Here is a tiny trained network, its code and every weight. The questions are about switching its units off for an input and a class, where a switched-off unit gives its printed mean instead of its output.

import numpy as np


def w(rows, s, z=0):
    codes = np.array(rows[::2]) - 128.0
    scale = np.full(codes.shape[1], s)
    scale[-1] = z or s
    return codes * scale


def f(y):
    return np.maximum(y, 0)


def log_softmax(a):
    a = a - a.max(-1, keepdims=True)
    return a - np.log(np.exp(a).sum(-1, keepdims=True))


def net(x, mask):
    res = np.array(x, float).reshape(1, 5) / 4 @ E
    y = f(res @ A[0][:, :-1].T + A[0][:, -1])
    res = res + np.where(mask, y, B[0][:, -1]) @ B[0][:, :-1]
    return log_softmax(res[-1] @ U[:, :-1].T + U[:, -1])


A, B = {}, {}
E = w([
[85,163,164,221],'x0',
[221,207,84,138],'x1',
[129,128,127,129],'x2',
[129,128,128,128],'x3',
[199,99,249,133],'x4',
],0.019)
A[0] = w([
[121,110,171,127,64],'n1',
[136,134,126,76,45],'n2',
[139,211,78,221,108],'n3',
[123,200,77,185,107],'n4',
[144,124,112,37,227],'n5',
[178,121,184,152,2],'n6',
[141,149,179,143,126],'n7',
[183,194,129,114,35],'n8',
[121,110,122,131,90],'n9',
[93,112,62,128,100],'n10',
[94,121,65,124,99],'n11',
[108,148,153,172,168],'n12',
[136,176,79,127,105],'n13',
[99,134,85,119,200],'n14',
[197,159,104,144,26],'n15',
[121,101,124,47,107],'n16',
[45,170,74,74,156],'n17',
[76,56,128,149,71],'n18',
[225,218,100,139,121],'n19',
[111,134,146,195,167],'n20',
[178,81,112,111,75],'n21',
[148,79,147,88,145],'n22',
[111,200,63,201,106],'n23',
[139,107,134,24,173],'n24',
[169,109,169,147,177],'n25',
[85,152,95,97,212],'n26',
[195,181,117,119,117],'n27',
[98,69,121,157,51],'n28',
[171,110,98,4,176],'n29',
[92,145,96,107,115],'n30',
[98,170,181,225,47],'n31',
[168,85,83,54,58],'n32',
[111,136,65,174,137],'n33',
[163,127,200,138,71],'n34',
[49,87,160,159,157],'n35',
[177,107,167,156,16],'n36',
[123,66,161,146,100],'n37',
[201,139,100,149,192],'n38',
[187,169,108,125,100],'n39',
[72,111,141,134,85],'n40',
[143,130,154,69,82],'n41',
[172,87,81,55,92],'n42',
[86,92,179,117,103],'n43',
[149,135,142,155,211],'n44',
[90,123,69,116,84],'n45',
[82,146,70,117,187],'n46',
[154,43,143,76,159],'n47',
[85,208,115,126,74],'n48',
],0.017,0.013)
B[0] = w([
[95,174,153,87,154],'n1',
[127,181,112,136,144],'n2',
[158,202,126,85,226],'n3',
[139,195,130,101,208],'n4',
[56,118,207,73,217],'n5',
[197,82,54,215,175],'n6',
[93,105,146,119,175],'n7',
[58,30,188,91,179],'n8',
[100,134,112,141,132],'n9',
[70,55,153,105,183],'n10',
[93,63,172,116,181],'n11',
[166,129,89,166,178],'n12',
[161,188,91,104,183],'n13',
[176,118,102,142,191],'n14',
[35,40,197,87,176],'n15',
[102,189,146,117,177],'n16',
[117,59,133,145,219],'n17',
[169,90,97,162,175],'n18',
[162,65,102,170,251],'n19',
[166,117,80,173,185],'n20',
[83,164,167,91,161],'n21',
[112,170,122,125,185],'n22',
[155,196,140,96,221],'n23',
[108,191,145,108,209],'n24',
[92,154,161,104,201],'n25',
[179,129,84,149,197],'n26',
[143,104,113,150,204],'n27',
[187,123,63,189,152],'n28',
[109,43,141,163,238],'n29',
[89,104,130,152,168],'n30',
[95,4,141,136,194],'n31',
[177,107,58,203,187],'n32',
[131,188,144,92,191],'n33',
[131,50,110,154,192],'n34',
[100,62,148,127,205],'n35',
[132,139,95,181,166],'n36',
[101,186,157,101,173],'n37',
[160,171,104,147,212],'n38',
[126,84,110,151,190],'n39',
[158,99,100,164,161],'n40',
[103,173,136,124,160],'n41',
[168,92,79,191,195],'n42',
[106,191,162,83,181],'n43',
[91,134,163,103,182],'n44',
[81,85,159,125,178],'n45',
[146,78,106,184,209],'n46',
[125,198,118,94,209],'n47',
[154,178,112,118,170],'n48',
],0.016,0.027)
U = w([
[92,85,160,123,233],'0',
[200,106,22,182,7],'1',
[149,254,114,81,253],'2',
],0.024,0.0051)

Each question gives the input, the list of numbers given to net, and the class t.
The units are the neurons (one row each of A and B). Each row of codes is followed by its name. A weight is (code - 128) times the scale printed after its matrix; where a second scale follows, it is the last column's (A, B and U).
mask holds one flag per neuron, in row order. A switched-off neuron (its flag False) gives its mean, the last column of its row in B, instead of its output. The means were averaged over made-up inputs and are rounded, as every weight is.
A unit's drop is (log p(t) with every unit on - log p(t) with that unit switched off) / (log p(t) with every unit on - log p(t) with every unit switched off).
most important unit: the unit with the biggest drop
k most important neurons: the k neurons with the biggest drops, biggest first
drop when u is switched off: that unit's drop, to one decimal
input [5,6,6,-8,-4], class 2: most important unit => n3
input [-6,-1,-6,0,-7], class 0: 3 most important neurons => [n5 n10 n11]
input [7,1,7,1,7], class 1: 3 most important neurons => [n6 n5 n20]
input [2,3,-3,-6,-6], class 2: 2 most important neurons => [n23 n3]
input [1,-4,0,-8,-6], class 1: 3 most important neurons => [n26 n5 n15]
input [-8,-1,-4,-7,1], class 2: 2 most important neurons => [n47 n24]
input [0,5,-4,6,2], class 0: 2 most important neurons => [n15 n8]
input [1,-8,2,7,-2], class 1: 3 most important neurons => [n28 n5 n18]
input [1,-8,0,1,-7], class 1: 4 most important neurons => [n28 n18 n26 n5]
input [4,1,-2,-6,7], class 1: 2 most important neurons => [n6 n5]
input [-6,6,1,-6,5], class 0: 3 most important neurons => [n5 n15 n8]
input [0,3,-7,0,4], class 0: 3 most important neurons => [n32 n42 n26]
input [0,8,8,-3,3], class 0: 3 most important neurons => [n15 n8 n32]
input [8,6,3,3,-6], class 2: most important unit => n3
input [4,2,3,7,5], class 1: 2 most important neurons => [n5 n6]
input [-7,3,3,0,2], class 0: drop when n5 is switched off => 2.5
input [-7,-3,2,2,-6], class 0: drop when n5 is switched off => 7.5
input [0,-6,-7,4,8], class 2: drop when n29 is switched off => 0.2
